Here is a tiny trained network, its code and every weight. The questions are about switching its units off for an input and a class, where a switched-off unit gives its printed mean instead of its output.

import numpy as np


def w(rows, s, z=0):
    codes = np.array(rows[::2]) - 128.0
    scale = np.full(codes.shape[1], s)
    scale[-1] = z or s
    return codes * scale


def f(y):
    return np.maximum(y, 0)


def log_softmax(a):
    a = a - a.max(-1, keepdims=True)
    return a - np.log(np.exp(a).sum(-1, keepdims=True))


def net(x, mask):
    res = np.array(x, float).reshape(1, 5) / 4 @ E
    y = f(res @ A[0][:, :-1].T + A[0][:, -1])
    res = res + np.where(mask, y, B[0][:, -1]) @ B[0][:, :-1]
    return log_softmax(res[-1] @ U[:, :-1].T + U[:, -1])


A, B = {}, {}
E = w([
[180,157,57],'x0',
[208,12,76],'x1',
[130,128,128],'x2',
[218,164,178],'x3',
[129,126,127],'x4',
],0.011)
A[0] = w([
[104,138,81,113],'N1',
[152,155,122,113],'N2',
[180,146,127,159],'N3',
[136,144,101,214],'N4',
[136,105,124,76],'N5',
[118,142,66,155],'N6',
[102,200,194,58],'N7',
[137,174,164,117],'N8',
[120,112,181,180],'N9',
[191,71,155,88],'N10',
[107,119,95,90],'N11',
[144,160,84,254],'N12',
[164,165,98,178],'N13',
[104,54,193,163],'N14',
[70,108,83,79],'N15',
[118,165,42,217],'N16',
[179,66,62,67],'N17',
[177,192,25,155],'N18',
[21,117,61,123],'N19',
[153,241,50,119],'N20',
[191,97,148,99],'N21',
[135,213,120,108],'N22',
[97,90,178,128],'N23',
[73,117,62,58],'N24',
[77,175,115,85],'N25',
[65,92,102,108],'N26',
[74,159,146,72],'N27',
[121,149,125,192],'N28',
[98,145,180,171],'N29',
[132,180,124,114],'N30',
[143,153,105,170],'N31',
[134,63,123,84],'N32',
[194,187,162,76],'N33',
[135,157,86,103],'N34',
[137,27,104,65],'N35',
[71,228,53,118],'N36',
[78,77,218,205],'N37',
[63,220,141,44],'N38',
[52,142,183,95],'N39',
[165,31,174,72],'N40',
[93,75,251,127],'N41',
[196,156,222,49],'N42',
[125,73,87,111],'N43',
[84,128,50,123],'N44',
[165,158,151,80],'N45',
],0.012,0.0068)
B[0] = w([
[134,142,159,163],'N1',
[152,126,163,150],'N2',
[108,154,140,180],'N3',
[101,68,238,195],'N4',
[134,185,29,139],'N5',
[146,100,153,185],'N6',
[139,162,42,229],'N7',
[115,125,99,184],'N8',
[135,59,186,188],'N9',
[52,212,49,193],'N10',
[142,153,128,149],'N11',
[75,28,228,229],'N12',
[108,95,152,191],'N13',
[165,69,168,209],'N14',
[206,250,136,181],'N15',
[148,42,191,234],'N16',
[104,165,77,224],'N17',
[158,38,121,234],'N18',
[255,237,199,251],'N19',
[162,58,123,228],'N20',
[118,182,123,179],'N21',
[89,110,69,204],'N22',
[189,67,132,182],'N23',
[168,251,126,178],'N24',
[110,123,23,200],'N25',
[236,201,159,193],'N26',
[105,137,78,195],'N27',
[76,2,119,185],'N28',
[140,61,90,216],'N29',
[82,99,48,174],'N30',
[157,46,185,173],'N31',
[87,158,104,179],'N32',
[191,215,140,184],'N33',
[197,81,73,156],'N34',
[114,170,52,217],'N35',
[117,94,61,255],'N36',
[164,38,144,250],'N37',
[103,161,56,250],'N38',
[166,74,72,227],'N39',
[97,169,15,201],'N40',
[190,59,112,226],'N41',
[177,211,90,184],'N42',
[53,146,71,194],'N43',
[226,183,202,198],'N44',
[200,181,125,153],'N45',
],0.0044,0.0091)
U = w([
[65,179,12,46],'0',
[121,137,147,254],'1',
[225,247,171,68],'2',
[111,122,142,211],'3',
[138,82,148,91],'4',
[24,130,234,62],'5',
],0.011,0.0098)

Each question gives the input, the list of numbers given to net, and the class t.
The units are the neurons (one row each of A and B). Each row of codes is followed by its name. A weight is (code - 128) times the scale printed after its matrix; where a second scale follows, it is the last column's (A, B and U).
mask holds one flag per neuron, in row order. A switched-off neuron (its flag False) gives its mean, the last column of its row in B, instead of its output. The means were averaged over made-up inputs and are rounded, as every weight is.
A unit's drop is (log p(t) with every unit on - log p(t) with that unit switched off) / (log p(t) with every unit on - log p(t) with every unit switched off).
The circuit of an input: a set's keep is (log p(t) with only the set's units on - log p(t) with every unit switched off) / (log p(t) with every unit on - log p(t) with every unit switched off). Starting from the 12 units with the biggest drops (on a tie, the unit counted first), units are removed one at a time, each time the one whose removal leaves the highest keep (on an exact tie, the one counted first), for as long as the keep stays at least 0.8.
circuit, biggest first: the units of the circuit, biggest drop first
most important unit: the unit with the biggest drop
top k neurons: the k neurons with the biggest drops, biggest first
drop of u: that unit's drop, to one decimal
input [-4,5,4,7,-2], class 2: circuit, biggest first : [N42, N28]
input [-7,3,-7,8,6], class 2: circuit, biggest first : [N42]
input [-8,-7,0,2,-1], class 4: circuit, biggest first : [N37, N41]
input [8,-1,-2,6,0], class 4: circuit, biggest first : [N18, N19, N20]
input [6,-7,-5,6,5], class 0: circuit, biggest first : [N22, N19]
input [6,-3,-7,-7,-5], class 2: circuit, biggest first : [N19, N44]
input [-6,-3,0,-3,4], class 4: top 2 neurons : [N37, N41]
input [8,8,4,1,7], class 0: top 3 neurons : [N17, N10, N35]
input [-6,8,4,-6,-6], class 0: top 2 neurons : [N40, N35]
input [5,7,5,7,-4], class 0: top 2 neurons : [N10, N19]
input [8,-2,-1,-5,8], class 1: drop of N37 : 0.1
input [5,-3,-3,-6,-6], class 1: drop of N12 : 0.2
input [5,-1,0,-6,3], class 2: drop of N44 : 0.2
input [-6,-8,3,-5,7], class 0: most important unit : N38
